Below is a small trained network, with its code and all its weights. Each question gives an input and a class and asks what happens when units are switched off, that is, made to give their printed mean instead of their output.

import numpy as np


def w(rows, s, z=0):
    codes = np.array(rows[::2]) - 128.0
    scale = np.full(codes.shape[1], s)
    scale[-1] = z or s
    return codes * scale


def f(y):
    return np.maximum(y, 0)


def log_softmax(a):
    a = a - a.max(-1, keepdims=True)
    return a - np.log(np.exp(a).sum(-1, keepdims=True))


def net(x, mask):
    res = np.array(x, float).reshape(1, 6) / 4 @ E
    y = f(res @ A[0][:, :-1].T + A[0][:, -1])
    res = res + np.where(mask, y, B[0][:, -1]) @ B[0][:, :-1]
    return log_softmax(res[-1] @ U[:, :-1].T + U[:, -1])


A, B = {}, {}
E = w([
[202,107,134,27,191],'x0',
[254,225,152,124,81],'x1',
[128,156,215,226,200],'x2',
[102,77,183,114,190],'x3',
[67,169,102,98,209],'x4',
[194,84,46,142,182],'x5',
],0.008)
A[0] = w([
[132,150,126,106,86,116],'neuron 0',
[160,149,126,92,40,124],'neuron 1',
[125,212,203,147,189,190],'neuron 2',
[144,146,160,162,113,141],'neuron 3',
[160,112,167,167,59,255],'neuron 4',
[143,35,128,93,133,198],'neuron 5',
[87,162,120,159,188,147],'neuron 6',
[127,138,88,230,189,208],'neuron 7',
[149,165,203,85,89,184],'neuron 8',
[118,152,127,227,133,183],'neuron 9',
[129,103,77,116,157,141],'neuron 10',
[134,161,108,71,76,104],'neuron 11',
[110,2,143,125,154,132],'neuron 12',
[81,163,133,180,105,184],'neuron 13',
[183,150,187,95,136,169],'neuron 14',
[186,127,70,91,62,229],'neuron 15',
[131,130,117,126,33,154],'neuron 16',
[138,133,132,201,73,145],'neuron 17',
[186,151,120,82,155,131],'neuron 18',
[142,93,129,221,83,171],'neuron 19',
[193,103,96,90,187,133],'neuron 20',
[63,154,91,120,170,204],'neuron 21',
[39,175,125,143,109,80],'neuron 22',
],0.014,0.0044)
B[0] = w([
[57,166,113,126,202,173],'neuron 0',
[113,146,112,119,183,224],'neuron 1',
[129,144,214,187,92,233],'neuron 2',
[132,170,99,200,115,178],'neuron 3',
[114,156,102,180,179,228],'neuron 4',
[84,93,130,75,134,212],'neuron 5',
[156,95,178,132,78,188],'neuron 6',
[200,61,156,138,147,214],'neuron 7',
[88,196,137,180,145,224],'neuron 8',
[190,66,128,180,93,213],'neuron 9',
[93,131,142,71,111,178],'neuron 10',
[113,166,102,84,175,201],'neuron 11',
[57,35,127,103,152,217],'neuron 12',
[157,127,87,143,64,207],'neuron 13',
[112,197,156,146,111,219],'neuron 14',
[131,158,69,97,165,255],'neuron 15',
[97,124,95,132,182,213],'neuron 16',
[135,110,41,201,112,201],'neuron 17',
[176,226,114,70,82,215],'neuron 18',
[145,76,49,174,144,206],'neuron 19',
[172,137,101,2,49,225],'neuron 20',
[115,105,159,73,49,207],'neuron 21',
[110,140,108,136,52,199],'neuron 22',
],0.0097,0.011)
U = w([
[190,144,101,53,103,159],'0',
[86,99,96,126,34,163],'1',
[87,175,192,176,143,70],'2',
[189,48,205,146,143,2],'3',
[32,2,142,74,167,198],'4',
[70,128,94,86,242,235],'5',
[173,67,48,217,143,61],'6',
],0.0099,0.00085)

Each question gives the input, the list of numbers given to net, and the class t.
The units are the neurons (one row each of A and B). Each row of codes is followed by its name. A weight is (code - 128) times the scale printed after its matrix; where a second scale follows, it is the last column's (A, B and U).
mask holds one flag per neuron, in row order. A switched-off neuron (its flag False) gives its mean, the last column of its row in B, instead of its output. The means were averaged over made-up inputs and are rounded, as every weight is.
A unit's drop is (log p(t) with every unit on - log p(t) with that unit switched off) / (log p(t) with every unit on - log p(t) with every unit switched off).
The circuit of an input: a set's keep is (log p(t) with only the set's units on - log p(t) with every unit switched off) / (log p(t) with every unit on - log p(t) with every unit switched off). Starting from the 12 units with the biggest drops (on a tie, the unit counted first), units are removed one at a time, each time the one whose removal leaves the highest keep (on an exact tie, the one counted first), for as long as the keep stays at least 0.8.
units of the circuit, in order: the units of the circuit, biggest drop first
k most important neurons: the k neurons with the biggest drops, biggest first
drop when u is switched off: that unit's drop, to one decimal
input [1,-2,7,6,6,-7], class 3: most important neuron => neuron 6
input [-4,-6,4,-1,8,-4], class 1: 3 most important neurons => neuron 22; neuron 21; neuron 13
input [-6,-8,-7,-5,-7,3], class 4: 2 most important neurons => neuron 12; neuron 5
input [-3,-7,5,2,7,0], class 3: units of the circuit, in order => neuron 7; neuron 6
input [0,5,2,-4,-7,-7], class 6: 2 most important neurons => neuron 17; neuron 19
input [0,-7,0,-3,7,-2], class 4: 3 most important neurons => neuron 18; neuron 12; neuron 20
input [-4,-8,1,-1,5,-3], class 1: 2 most important neurons => neuron 22; neuron 13
input [-6,-8,1,5,1,-6], class 1: 2 most important neurons => neuron 22; neuron 13
input [-2,-7,5,5,7,-7], class 1: drop when neuron 22 is switched off => 0.8
input [-8,8,-6,-4,7,-3], class 5: drop when neuron 0 is switched off => 0.1
input [8,-4,-5,-2,5,0], class 0: drop when neuron 5 is switched off => -0.1
